-139, 146, -550
-316, -506, -141
->
146, -550, -139
-506, -141, -316

-165, -102, -72, -163, -107, 82, -559, -10, -3, 88, 145, -94, 31, 206
14, -38, 30, 174, 56, -161, -194, -28, -128, 57, -20, -4, 163, 30
63, -89, 51, 198, 103, -230, -257, -23, -136, 88, -17, 86, 159, 61
-198, -89, -148, -69, -58, 100, -611, -54, -46, 134, 169, -114, 72, 231
-199, -93, -138, -62, -78, 112, -592, -52, -40, 56, 178, -95, 69, 222
->
31, 206, -165, -102, -72, -163, -107, 82, -559, -10, -3, 88, 145, -94
163, 30, 14, -38, 30, 174, 56, -161, -194, -28, -128, 57, -20, -4
159, 61, 63, -89, 51, 198, 103, -230, -257, -23, -136, 88, -17, 86
72, 231, -198, -89, -148, -69, -58, 100, -611, -54, -46, 134, 169, -114
69, 222, -199, -93, -138, -62, -78, 112, -592, -52, -40, 56, 178, -95

-57, 193, 213, -176, 71, -365
-47, 188, 196, -157, 54, -338
-97, 213, 279, -249, 140, -470
30, 151, 70, -18, -78, -137
-13, 171, 140, -95, -4, -249
->
71, -365, -57, 193, 213, -176
54, -338, -47, 188, 196, -157
140, -470, -97, 213, 279, -249
-78, -137, 30, 151, 70, -18
-4, -249, -13, 171, 140, -95

480, -238, 271, 40, 433, -160, 179
458, -280, 277, 10, 376, -132, 204
->
-160, 179, 480, -238, 271, 40, 433
-132, 204, 458, -280, 277, 10, 376

151, -141, -79, 335, 149, 138, 229, 147, -52
-210, -218, -163, 380, -301, -195, -24, -277, -40
-75, -347, -36, 190, 157, 136, 70, -137, 303
-176, 16, 151, -14, -64, -3, 292, 227, 327
-278, 81, -120, -47, -55, 104, 331, 219, -16
-538, 133, 214, 333, 68, -165, -200, 242, -72
287, -453, -83, 282, 75, 374, 17, 65, 114
353, 266, 260, 308, 400, 185, -167, -80, 12
215, -100, -234, 257, -242, 120, 185, -132, -137
->
147, -52, 151, -141, -79, 335, 149, 138, 229
-277, -40, -210, -218, -163, 380, -301, -195, -24
-137, 303, -75, -347, -36, 190, 157, 136, 70
227, 327, -176, 16, 151, -14, -64, -3, 292
219, -16, -278, 81, -120, -47, -55, 104, 331
242, -72, -538, 133, 214, 333, 68, -165, -200
65, 114, 287, -453, -83, 282, 75, 374, 17
-80, 12, 353, 266, 260, 308, 400, 185, -167
-132, -137, 215, -100, -234, 257, -242, 120, 185

-89, 80, -198, 130, -532, -95, 101
-83, 87, -199, 133, -540, -102, 98
54, -77, -205, 171, -345, -43, 151
-4, -79, -207, 163, -372, -22, 154
93, 39, -402, 336, -600, -123, 231
-99, 6, -200, 133, -483, -41, 119
-92, 69, -61, 19, -251, -10, 7
-101, 31, -63, 16, -232, 1, 21
66, -83, -65, 76, 37, 5, 68
89, 84, -156, 124, -281, -110, 64
68, -82, -63, 75, 41, 4, 66
-99, 30, -199, 129, -491, -54, 115
->
-95, 101, -89, 80, -198, 130, -532
-102, 98, -83, 87, -199, 133, -540
-43, 151, 54, -77, -205, 171, -345
-22, 154, -4, -79, -207, 163, -372
-123, 231, 93, 39, -402, 336, -600
-41, 119, -99, 6, -200, 133, -483
-10, 7, -92, 69, -61, 19, -251
1, 21, -101, 31, -63, 16, -232
5, 68, 66, -83, -65, 76, 37
-110, 64, 89, 84, -156, 124, -281
4, 66, 68, -82, -63, 75, 41
-54, 115, -99, 30, -199, 129, -491

248, 178, 50, -132, -158, -78
238, -21, -33, -107, 64, -346
-101, -52, -194, -43, 122, -29
-16, 115, 42, 148, 38, 50
-61, 189, 181, -48, 415, -33
34, 165, 207, 9, 395, -171
-61, 101, -162, -129, 232, 199
-34, 63, -218, 520, 36, -19
207, -66, -79, -63, 199, 132
->
-158, -78, 248, 178, 50, -132
64, -346, 238, -21, -33, -107
122, -29, -101, -52, -194, -43
38, 50, -16, 115, 42, 148
415, -33, -61, 189, 181, -48
395, -171, 34, 165, 207, 9
232, 199, -61, 101, -162, -129
36, -19, -34, 63, -218, 520
199, 132, 207, -66, -79, -63
